[128 = 0]
[142 177 117  65 106 156 125 157  89 111 151 200 115 120  91 138 133  91
 170 138 146 112 150 132 114  87  92 142  86 200  90 130 170 110 117 153
 146 131 160 129  70 178 144 155 134  95 162 109] | (11).(91)
[117 127 107  90 163 103 124 123 139 173 131 143 130  74 128  85 127 168
 127 116  96  65 109 139 165 127 114 133  55 124 141 112  53 111 153 104
 131  94 124 103 151  73 150 147 163 193 143 132] | (6).(106)
[144 173  99 126 117 157 120 173 105 128 146 211 121 113 105  84 110 101
 156 129 107 117 132 125 148 127 126 155  99 170 108 143 132 111 136 133
 161 144 161 144  96 149 152 172 154 110 171 110] | (11).(90)
[107 111 130 132 134  88  98 105 169 160 120 116 140  59 143  76 148 182
 106 134 122 141  92 119 155 119 149 117  68 109 155 126  43 137 126  81
 142  72 143 113 162  28 132  91 139 182 106 117] | (6).(106)
[134 118 130  61 146 110 134  71 130 163 121 114 133  79 130 102 131 167
 116 134 134 147  89 111 115 120 104 124  94 116 129  81  60 116 145  89
 119  63 150 133 143  82 142 145 171 172 123 125] | (6).(89)
[145 147 115 145  96 147 129 191 128 109 162 163 110 183  94 105 115  91
 170 108 104  85 157 152 116 116 134 136 152 158 134 156 139 132 139 159
 141 144 125 130  99 194 153 148 126 106 127 124] | (11).(96)
[130 158  99  85 123 161 117 182 105 150 155 196 112  66  90 110 101 108
 167 141  99 119 142 142 155 124 111 143  88 168 112 129 118 119 134 138
 139 146 162 100  84 175 169 122 149 115 189 113] | (11).(91)
[111 173 121  65 142 125 108 121 129 110 127 188 104  95 135 104 152 143
 141 143 157 130 138 129 154 143  91 153   4 180  87 139 140 118 112 105
 143 111 154 123 123  88 127 140 154 137 133 101] | (6).(89)
[112 123  99  43 137 136 125 110 133 152 162 182 129  83 141 101 152 152
 140 113 143 129 134 125 153 141 111 131  38 154  89 119  94 112 135 112
 125 103 147 139 131  82 157 134 168 152 144 123] | (6).(102)
[145 150 131 144 107 156 134 157 102 113 146 159 123 139  84 137  98  87
 143 138 125 132 135 132  91 122 116 145 140 154 137 133 150 128 141 182
 158 137 142 137  97 189 127 175 132  99 136 112] | (11).(96)
[146 151 125  98 143 137 107 129 136 147 123 151 123 104 146 105 150 136
 129 146 126 131 105 134 137 133 111 142  85 142  80 124 129 135 116 101
 130 111 158 139 133  90 136 163 142 143 131  94] | (6).(89)
[138 149 110 113 114 172 118 153 141 137 161 183 127 109 122 138 118 104
 176 140 104 127 121 125 117 121 119 136 138 161 108 127 113 121 137 125
 149 140 141 123  79 203 171 165 145 113 185 121] | (11).(91)
[106 123  99  53 144 139 139  92 145 170 134 163 136  48 155  75 148 164
 117 140 117 155  86 119 139 145 115 137  80 135  90 101  58 149 135  79
 139  66 151 135 142  69 142 163 168 169 164 136] | (6).(102)
[135 182 122 154 130 141 119 190 117 137 135 147 103 126  99 128 110 100
 156 156 107  99 133 136 134 130 114 155 149 161 125 137 176 121 121 114
 150 157 157 148  82 160 144 154 140 112 153 115] | (11).(90)
[150 155 118 146 120 143 131 183 114 118 140 155 111 153  84 128 109  98
 152 141 118 125 142 123 109 113  96 151 141 159 134 140 153 124 133 147
 161 147 147 133 101 182 154 161 128 109 137 122] | (11).(91)
[114 160  98  50 167 132 153 121  97 147 113 125 122  94 153 119 125 140
 125 126  91 152  90 119 134 146 138 124  94 136  79 103 119 136 121 112
  83 130 148 163 156  97 141 181 155 167 137 127] | (6).(89)
[119 141 115 138 131 111  98 153 144 131 129 146 116  82 165  87 138 163
 131 149 112 118 113 138 175 125 121 113  42 115 128 132 116 145 120  74
 129 116 137 126 147  66 160 117 134 161 131 115] | (6).(106)
[122 160 116  89 139 107 124 142 116 147 115 142 124 108 112  90 121 140
 138 129 120 125 128 138 162 116 127 132  73 152 118 118 118  98 142 142
 119 120 146 119 142 126 151 122 138 164 137 127] | (6).(89)
[135 163  84  83  92 153 134 188  88 176 158 176 130 112  56 123  82  83
 171 110 112 124 146 132 144 103 127 150 127 179  90 131 125  80 143 174
 141 145 162 109  67 192 155 143 155 100 198 115] | (11).(91)
[140 146 104 124 114 112 123 189 117 141 152 132 110 117  65  98 119 114
 146 106  88 102 137 144 148 107 127 133 110 133 130 153 116  99 156 148
 129 155 128 110 126 161 163 116 138 132 130 113] | (11).(96)
[118 121 117  76 154 103 154 117  98 151 116 104 122 102 135  98 125 164
 132 114  93 147 106 136 156 108 123 100  95 110 122 108  93 121 134 123
  75 139 140 117 160 106 159 117 149 183 137 128] | (6).(106)
